Small tables with named rows and columns. After each table, cells are looked up by row and column.

Table dilige
,fareneb,tudup
mafepek,36356,62739
remutar,65875,37209
kigete,61059,34264
bezap,65821,27350
danagag,65084,23625
nos,63186,30957
vul,41945,35489
lel,57457,27553
balugak,56515,35098
rud,78806,50977
mim,34890,36352
fena,47223,28691
favu,47874,40110

tudup of bezap is 27350
tudup of remutar is 37209
tudup of mafepek is 62739
fareneb of lel is 57457
fareneb of remutar is 65875
tudup of favu is 40110
fareneb of balugak is 56515
tudup of mim is 36352
tudup of nos is 30957
tudup of vul is 35489
tudup of lel is 27553

lobimo
cols = votosuk, dom, zeril, ninok, poveda, fabibik
roriz: [-137, -89, -370, -720, 390, -183]
rapuro: [-314, -335, -524, -37, -17, -9]
savum: [-108, -378, 479, -479, -294, -123]
fepeki: [-386, 27, -513, -335, -423, -172]
matal: [-209, 197, -422, -409, -111, -405]
lumuvo: [33, 579, -70, -480, 49, 5]
leb: [205, -528, -3, 292, 226, -567]
galof: [-475, 214, 202, 168, -8, 4]

What is the fabibik of galof in lobimo? 4
What is the poveda of fepeki in lobimo? -423
What is the fabibik of fepeki in lobimo? -172
What is the poveda of leb in lobimo? 226
What is the dom of savum in lobimo? -378
What is the dom of leb in lobimo? -528
What is the votosuk of roriz in lobimo? -137
What is the dom of rapuro in lobimo? -335
What is the dom of matal in lobimo? 197
What is the fabibik of rapuro in lobimo? -9
What is the poveda of galof in lobimo? -8
What is the ninok of galof in lobimo? 168
What is the fabibik of leb in lobimo? -567
What is the dom of roriz in lobimo? -89
What is the zeril of roriz in lobimo? -370
Row with the largest poveda: roriz

bafo =
        zegal  povebi  zef  buva  lok
garipe     59     -82  -82    11  -38
pir       -33     -44  -44    61   -3
durira     48     -44  -44   -94  -31
nepiz     -19      53   53   -74   14
finezo     49     -61  -61   -36  -32
funap      75     -83  -83   -65  -46
suv       -96      59   59    -8   37
futuro    -56      28   28    68   24
napo      -10     -48  -48    65   -9

What is the povebi of napo in bafo? -48
What is the buva of futuro in bafo? 68
What is the lok of funap in bafo? -46
What is the povebi of garipe in bafo? -82
What is the lok of finezo in bafo? -32
What is the lok of napo in bafo? -9
What is the buva of suv in bafo? -8
What is the lok of futuro in bafo? 24
What is the lok of nepiz in bafo? 14
What is the povebi of funap in bafo? -83
What is the zegal of pir in bafo? -33
What is the lok of suv in bafo? 37
What is the zef of suv in bafo? 59
What is the povebi of pir in bafo? -44
What is the zef of finezo in bafo? -61
Which row has the largest povebi? suv

nif =
columns: mude, noro, fisuvum, zadi
puvifeb: [195, 54, 88, 102]
padud: [80, 87, 125, 88]
ped: [105, 93, 123, 115]
fazafo: [60, 118, 110, 115]
pelesol: [105, 91, 85, 132]
voke: [99, 112, 124, 130]

What is the fisuvum of ped in nif? 123
What is the fisuvum of voke in nif? 124
What is the zadi of padud in nif? 88
What is the fisuvum of pelesol in nif? 85
What is the noro of padud in nif? 87
What is the mude of voke in nif? 99
What is the zadi of ped in nif? 115
What is the mude of puvifeb in nif? 195
What is the mude of fazafo in nif? 60
What is the fisuvum of padud in nif? 125
What is the fisuvum of puvifeb in nif? 88
What is the zadi of voke in nif? 130
What is the zadi of fazafo in nif? 115
What is the noro of ped in nif? 93
What is the zadi of pelesol in nif? 132
Which row has the largest mude? puvifeb

ral:
|  | linivoz | tib | nupupi | mos | kobulo | vif |
|---|---|---|---|---|---|---|
| lim | 456 | -4147 | 432 | -5324 | 1827 | 5794 |
| git | -3751 | 959 | -2416 | -7187 | -7961 | -2184 |
| kot | -72 | -4545 | -831 | 1781 | 2890 | 2162 |
| sogum | -7267 | 6396 | -3689 | -4435 | 751 | 6747 |
| duz | -62 | -5107 | 4078 | -3853 | -2875 | 2042 |
| zukeve | -5195 | 1454 | -5887 | 649 | 6253 | -7438 |
| zososov | -6198 | 4306 | -7229 | 5783 | 4433 | -4702 |
| febuti | -861 | 1348 | -1132 | -7105 | 2861 | 750 |

sogum, vif -> 6747
duz, tib -> -5107
febuti, kobulo -> 2861
zukeve, kobulo -> 6253
zukeve, vif -> -7438
zukeve, linivoz -> -5195
duz, nupupi -> 4078
duz, mos -> -3853
git, kobulo -> -7961

zan =
|  | poz | tukepo | tedalaf | naradip | gov | defa | dimov | sib |
|---|---|---|---|---|---|---|---|---|
| zizo | 48 | 46 | 48 | 54 | 47 | 32 | 50 | 41 |
| ripo | 47 | 53 | 23 | 11 | 46 | 80 | 44 | 63 |
| kevuvig | 48 | 50 | 32 | 28 | 46 | 62 | 46 | 55 |

ripo, defa -> 80
ripo, sib -> 63
kevuvig, naradip -> 28
zizo, naradip -> 54
ripo, tukepo -> 53
zizo, poz -> 48
Row with the largest tukepo: ripo

rozi =
|  | nugedo | pubuvu | doruko | kobi |
|---|---|---|---|---|
| ramud | 9.0 | 8.8 | -1.1 | 1.5 |
| kinader | 1.2 | 4.2 | -1.4 | 1.5 |
| nesi | 6.8 | -8.1 | 1.7 | -5.7 |
| dib | 3.8 | 1.9 | 0.3 | -8.5 |
| moro | -0.9 | -5.8 | -0.5 | 2.2 |
| vetudas | 5.5 | 5.7 | -1.4 | 5.0 |

What is the pubuvu of moro in rozi? -5.8
What is the nugedo of kinader in rozi? 1.2
What is the kobi of ramud in rozi? 1.5
What is the pubuvu of kinader in rozi? 4.2
What is the nugedo of ramud in rozi? 9.0
What is the pubuvu of ramud in rozi? 8.8
What is the pubuvu of dib in rozi? 1.9
What is the doruko of kinader in rozi? -1.4
What is the doruko of ramud in rozi? -1.1
What is the doruko of vetudas in rozi? -1.4
What is the kobi of dib in rozi? -8.5
What is the nugedo of nesi in rozi? 6.8
What is the kobi of moro in rozi? 2.2
What is the doruko of nesi in rozi? 1.7
What is the kobi of nesi in rozi? -5.7
What is the doruko of dib in rozi? 0.3
Which row has the largest doruko? nesi

